Below are the code and all the weights of a small trained network. Each question names an input and a class and asks about switching units off, where a switched-off unit gives its printed mean instead of its output.

import numpy as np


def w(rows, s, z=0):
    codes = np.array(rows[::2]) - 128.0
    scale = np.full(codes.shape[1], s)
    scale[-1] = z or s
    return codes * scale


def f(y):
    return np.maximum(y, 0)


def log_softmax(a):
    a = a - a.max(-1, keepdims=True)
    return a - np.log(np.exp(a).sum(-1, keepdims=True))


def net(x, mask):
    res = np.array(x, float).reshape(1, 3) / 4 @ E
    y = f(res @ A[0][:, :-1].T + A[0][:, -1])
    res = res + np.where(mask, y, B[0][:, -1]) @ B[0][:, :-1]
    return log_softmax(res[-1] @ U[:, :-1].T + U[:, -1])


A, B = {}, {}
E = w([
[72,66,147,254,114,151,97,93,55,162],'x0',
[192,105,183,175,129,229,140,196,187,187],'x1',
[132,71,41,178,212,160,182,109,149,61],'x2',
],0.0084)
A[0] = w([
[70,48,180,240,100,188,77,128,62,188,79],'neuron 0',
[155,57,32,170,211,183,201,103,158,62,82],'neuron 1',
[218,232,92,26,173,112,198,183,238,62,87],'neuron 2',
[21,135,60,84,151,42,122,31,48,40,38],'neuron 3',
[115,113,76,137,166,154,152,108,136,109,251],'neuron 4',
[138,67,91,159,212,198,196,149,172,98,132],'neuron 5',
[211,58,195,193,149,254,152,215,204,201,54],'neuron 6',
[211,199,125,20,131,116,157,168,229,79,51],'neuron 7',
[109,174,225,88,14,90,34,139,98,206,71],'neuron 8',
[170,121,155,150,139,183,152,166,155,174,230],'neuron 9',
[125,29,27,153,213,168,202,81,142,39,80],'neuron 10',
[151,175,230,109,38,150,79,176,131,218,154],'neuron 11',
[37,167,74,76,125,7,106,27,45,68,153],'neuron 12',
[69,60,136,213,121,132,89,87,49,164,42],'neuron 13',
[233,93,184,168,131,252,155,218,200,197,58],'neuron 14',
[146,106,22,142,224,187,217,113,175,65,78],'neuron 15',
[30,36,145,242,138,163,86,75,31,150,120],'neuron 16',
[74,191,186,106,74,81,75,119,95,176,80],'neuron 17',
[147,208,205,72,32,92,62,159,118,209,62],'neuron 18',
],0.0079,0.012)
B[0] = w([
[138,76,79,67,180,156,196,69,183,181,189],'neuron 0',
[54,95,192,159,145,162,144,128,63,85,199],'neuron 1',
[146,77,72,79,186,144,173,54,185,198,225],'neuron 2',
[103,186,51,39,28,200,103,222,160,29,195],'neuron 3',
[181,161,185,186,151,3,36,115,128,174,238],'neuron 4',
[79,119,175,174,139,107,125,117,88,114,198],'neuron 5',
[99,163,45,65,34,188,118,210,150,37,195],'neuron 6',
[117,48,73,54,192,174,199,63,185,191,192],'neuron 7',
[41,90,191,187,158,158,145,134,59,70,194],'neuron 8',
[193,176,121,159,107,24,40,156,157,138,220],'neuron 9',
[41,109,178,169,149,216,181,133,56,63,206],'neuron 10',
[90,120,184,173,156,85,124,105,87,113,214],'neuron 11',
[163,169,94,130,70,84,80,179,158,101,249],'neuron 12',
[104,56,72,49,178,186,219,73,177,166,165],'neuron 13',
[99,149,56,74,43,190,130,202,149,37,192],'neuron 14',
[54,88,192,167,157,140,150,121,64,84,198],'neuron 15',
[160,88,94,93,178,118,157,85,166,183,214],'neuron 16',
[73,103,146,133,129,172,173,133,92,84,171],'neuron 17',
[47,104,193,191,157,182,153,123,61,81,188],'neuron 18',
],0.012,0.014)
U = w([
[81,108,217,182,161,147,165,122,36,92,77],'0',
[132,162,53,80,25,145,110,211,170,78,83],'1',
[146,83,73,73,209,142,206,37,198,196,88],'2',
[202,174,197,204,145,43,31,122,133,176,230],'3',
[252,252,158,197,92,237,166,93,72,204,4],'4',
[248,240,159,175,130,220,201,122,70,199,4],'5',
],0.018,0.017)

Each question gives the input, the list of numbers given to net, and the class t.
The units are the neurons (one row each of A and B). Each row of codes is followed by its name. A weight is (code - 128) times the scale printed after its matrix; where a second scale follows, it is the last column's (A, B and U).
mask holds one flag per neuron, in row order. A switched-off neuron (its flag False) gives its mean, the last column of its row in B, instead of its output. The means were averaged over made-up inputs and are rounded, as every weight is.
A unit's drop is (log p(t) with every unit on - log p(t) with that unit switched off) / (log p(t) with every unit on - log p(t) with every unit switched off).
The circuit of an input: a set's keep is (log p(t) with only the set's units on - log p(t) with every unit switched off) / (log p(t) with every unit on - log p(t) with every unit switched off). Starting from the 12 units with the biggest drops (on a tie, the unit counted first), units are removed one at a time, each time the one whose removal leaves the highest keep (on an exact tie, the one counted first), for as long as the keep stays at least 0.8.
units of the circuit, in order: the units of the circuit, biggest drop first
k most important neurons: the k neurons with the biggest drops, biggest first
drop of u: that unit's drop, to one decimal
input [-4,2,-3], class 2: units of the circuit, in order -> [neuron 7]
input [-2,6,5], class 1: 2 most important neurons -> [neuron 6; neuron 14]
input [7,6,-4], class 2: 2 most important neurons -> [neuron 0; neuron 16]
input [-6,-3,-6], class 0: 2 most important neurons -> [neuron 18; neuron 8]
input [3,3,-3], class 3: 3 most important neurons -> [neuron 10; neuron 3; neuron 9]
input [3,-3,1], class 3: 2 most important neurons -> [neuron 6; neuron 14]
input [7,5,3], class 2: 2 most important neurons -> [neuron 0; neuron 16]
input [0,6,-4], class 1: 2 most important neurons -> [neuron 6; neuron 14]
input [-6,2,-5], class 2: 2 most important neurons -> [neuron 7; neuron 2]
input [-6,-5,-1], class 2: 4 most important neurons -> [neuron 2; neuron 7; neuron 6; neuron 14]
input [-2,-8,7], class 1: 2 most important neurons -> [neuron 3; neuron 12]
input [-8,-6,-6], class 2: drop of neuron 2 -> 0.8
input [-2,1,-2], class 3: drop of neuron 12 -> 0.0
input [-6,-8,0], class 1: units of the circuit, in order -> [neuron 3]
input [6,-3,-5], class 2: drop of neuron 13 -> 0.3
